Here is a tiny trained network, its code and every weight. The questions are about switching its units off for an input and a target symbol, where a switched-off unit gives its printed mean instead of its output.

import numpy as np


def w(rows, s, z=0):
    codes = np.array(rows[::2]) - 128.0
    scale = np.full(codes.shape[1], s)
    scale[-1] = z or s
    return codes * scale


def f(y):
    return y / 2 * (1 + np.tanh(0.7978845608 * (y + 0.044715 * y**3)))


def softmax(a):
    e = np.exp(a - a.max(-1, keepdims=True))
    return e / e.sum(-1, keepdims=True)


def log_softmax(a):
    a = a - a.max(-1, keepdims=True)
    return a - np.log(np.exp(a).sum(-1, keepdims=True))


def net(x, mask):
    ids = ['αβγδζηθλμξστφψω'.index(c) for c in x.split()]
    T = len(ids)
    res = E[ids] + P[:T]
    q, k, v = (res @ M[0].T for M in (Q, K, V))
    z = softmax(np.where(np.tri(T) > 0, q @ k.T / 3**0.5, -1e9)) @ v
    res = res + np.where(mask[0], z, O[0][:, -1]) @ O[0][:, :-1]
    y = f(res @ A[0][:, :-1].T + A[0][:, -1])
    res = res + np.where(mask[1:13], y, B[0][:, -1]) @ B[0][:, :-1]
    return log_softmax(res[-1] @ U[:, :-1].T + U[:, -1])


Q, K, V, O, A, B = {}, {}, {}, {}, {}, {}
E = w([
[195,166,75,180],'α',
[184,129,118,107],'β',
[190,108,186,185],'γ',
[47,186,92,194],'δ',
[156,45,155,171],'ζ',
[187,238,147,132],'η',
[128,115,101,125],'θ',
[92,175,84,158],'λ',
[127,238,29,72],'μ',
[195,150,192,133],'ξ',
[110,130,171,4],'σ',
[46,37,68,99],'τ',
[154,155,31,52],'φ',
[188,132,141,117],'ψ',
[148,127,129,144],'ω',
],0.018)
P = w([
[229,15,96,20],'0',
[133,72,119,64],'1',
[102,138,110,88],'2',
[61,95,122,99],'3',
[109,176,152,101],'4',
[1,120,115,137],'5',
[57,172,148,115],'6',
[30,179,157,140],'7',
[20,171,135,150],'8',
],0.0063)
Q[0] = w([
[253,166,208,184],'h0',
[212,174,58,185],'h0',
[191,218,153,129],'h0',
],0.0028)
K[0] = w([
[148,113,29,155],'h0',
[126,174,200,109],'h0',
[2,49,143,95],'h0',
],0.0085)
V[0] = w([
[81,224,6,214],'h0',
[45,104,164,49],'h0',
[158,236,212,86],'h0',
],0.011)
O[0] = w([
[118,151,78,135,7],'h0',
[8,71,182,66,121],'h0',
[138,201,208,106,253],'h0',
],0.015,0.0027)
A[0] = w([
[134,157,173,121,123],'n0',
[144,144,115,168,162],'n1',
[85,97,61,139,126],'n2',
[81,208,120,1,178],'n3',
[122,118,183,148,117],'n4',
[201,132,139,148,118],'n5',
[144,73,69,99,138],'n6',
[86,116,160,96,125],'n7',
[68,165,147,131,121],'n8',
[85,163,125,116,169],'n9',
[159,146,72,129,162],'n10',
[60,140,186,41,1],'n11',
],0.012,0.008)
B[0] = w([
[105,65,7,77,173],'n0',
[205,83,74,98,156],'n1',
[137,91,140,239,150],'n2',
[56,149,197,225,255],'n3',
[27,254,142,116,152],'n4',
[169,199,233,8,171],'n5',
[43,79,75,113,151],'n6',
[165,215,128,218,169],'n7',
[233,23,80,1,165],'n8',
[173,57,138,170,172],'n9',
[119,52,4,35,164],'n10',
[229,161,39,189,196],'n11',
],0.004,0.015)
U = w([
[207,155,81,164,172],'α',
[138,114,130,41,188],'β',
[237,120,162,211,65],'γ',
[149,144,78,205,57],'δ',
[192,65,154,186,85],'ζ',
[148,227,118,96,108],'η',
[113,103,120,81,138],'θ',
[151,138,84,151,52],'λ',
[87,192,75,75,3],'μ',
[93,151,174,6,17],'ξ',
[26,167,248,168,195],'σ',
[50,93,142,118,213],'τ',
[63,137,99,2,97],'φ',
[146,122,147,47,88],'ψ',
[156,109,128,103,157],'ω',
],0.0076,0.0036)

Each question gives the input, a string of symbols that net reads in full, and the target symbol t.
The units are the heads (3 rows each of Q, K, V and O) and the neurons (one row each of A and B). Each row of codes is followed by its name. A weight is (code - 128) times the scale printed after its matrix; where a second scale follows, it is the last column's (O, A, B and U).
mask holds one flag per unit, heads first, then neurons. A switched-off unit (its flag False) gives its mean, the last column of its rows in O or B, instead of its output. The means were averaged over made-up inputs and are rounded, as every weight is.
A unit's drop is (log p(t) with every unit on - log p(t) with that unit switched off) / (log p(t) with every unit on - log p(t) with every unit switched off).
The circuit of an input: a set's keep is (log p(t) with only the set's units on - log p(t) with every unit switched off) / (log p(t) with every unit on - log p(t) with every unit switched off). Starting from the 12 units with the biggest drops (on a tie, the unit counted first), units are removed one at a time, each time the one whose removal leaves the highest keep (on an exact tie, the one counted first), for as long as the keep stays at least 0.8.
circuit, biggest first: the units of the circuit, biggest drop first
unit that matters most: the unit with the biggest drop
k most important neurons: the k neurons with the biggest drops, biggest first
drop when u is switched off: that unit's drop, to one decimal
input θ η ξ η η α, target η: circuit, biggest first	(h0, n5)
input σ φ τ γ μ ζ μ σ ψ, target σ: circuit, biggest first	(h0, n10)
input τ ζ μ φ, target τ: circuit, biggest first	(h0, n2, n6, n11)
input θ τ φ, target τ: circuit, biggest first	(h0, n2, n6)
input λ σ γ, target σ: circuit, biggest first	(h0, n11)
input β τ σ γ φ σ σ φ, target σ: unit that matters most	n3
input β ω σ ξ η ω γ, target σ: 2 most important neurons	(n4, n11)
input σ σ σ ζ, target σ: 2 most important neurons	(n4, n7)
input σ ψ φ ξ ω, target σ: 3 most important neurons	(n10, n4, n1)
input ξ σ θ λ η, target σ: 2 most important neurons	(n3, n10)
input φ η ω ω ψ γ σ μ, target σ: circuit, biggest first	(n3, h0)
input ω σ β, target σ: circuit, biggest first	(h0, n10)
input η θ δ σ γ ω ζ σ β, target σ: 2 most important neurons	(n10, n1)
input β τ η, target τ: circuit, biggest first	(h0)
input γ σ λ, target σ: 3 most important neurons	(n3, n10, n1)
input τ α τ τ μ η, target τ: drop when n6 is switched off	0.1
input δ η σ σ θ σ σ μ, target σ: drop when n2 is switched off	0.0
input η η ψ, target η: drop when n8 is switched off	0.1
input ω γ φ σ θ, target σ: drop when n10 is switched off	0.3
input α η δ, target α: most important neuron	(n1)
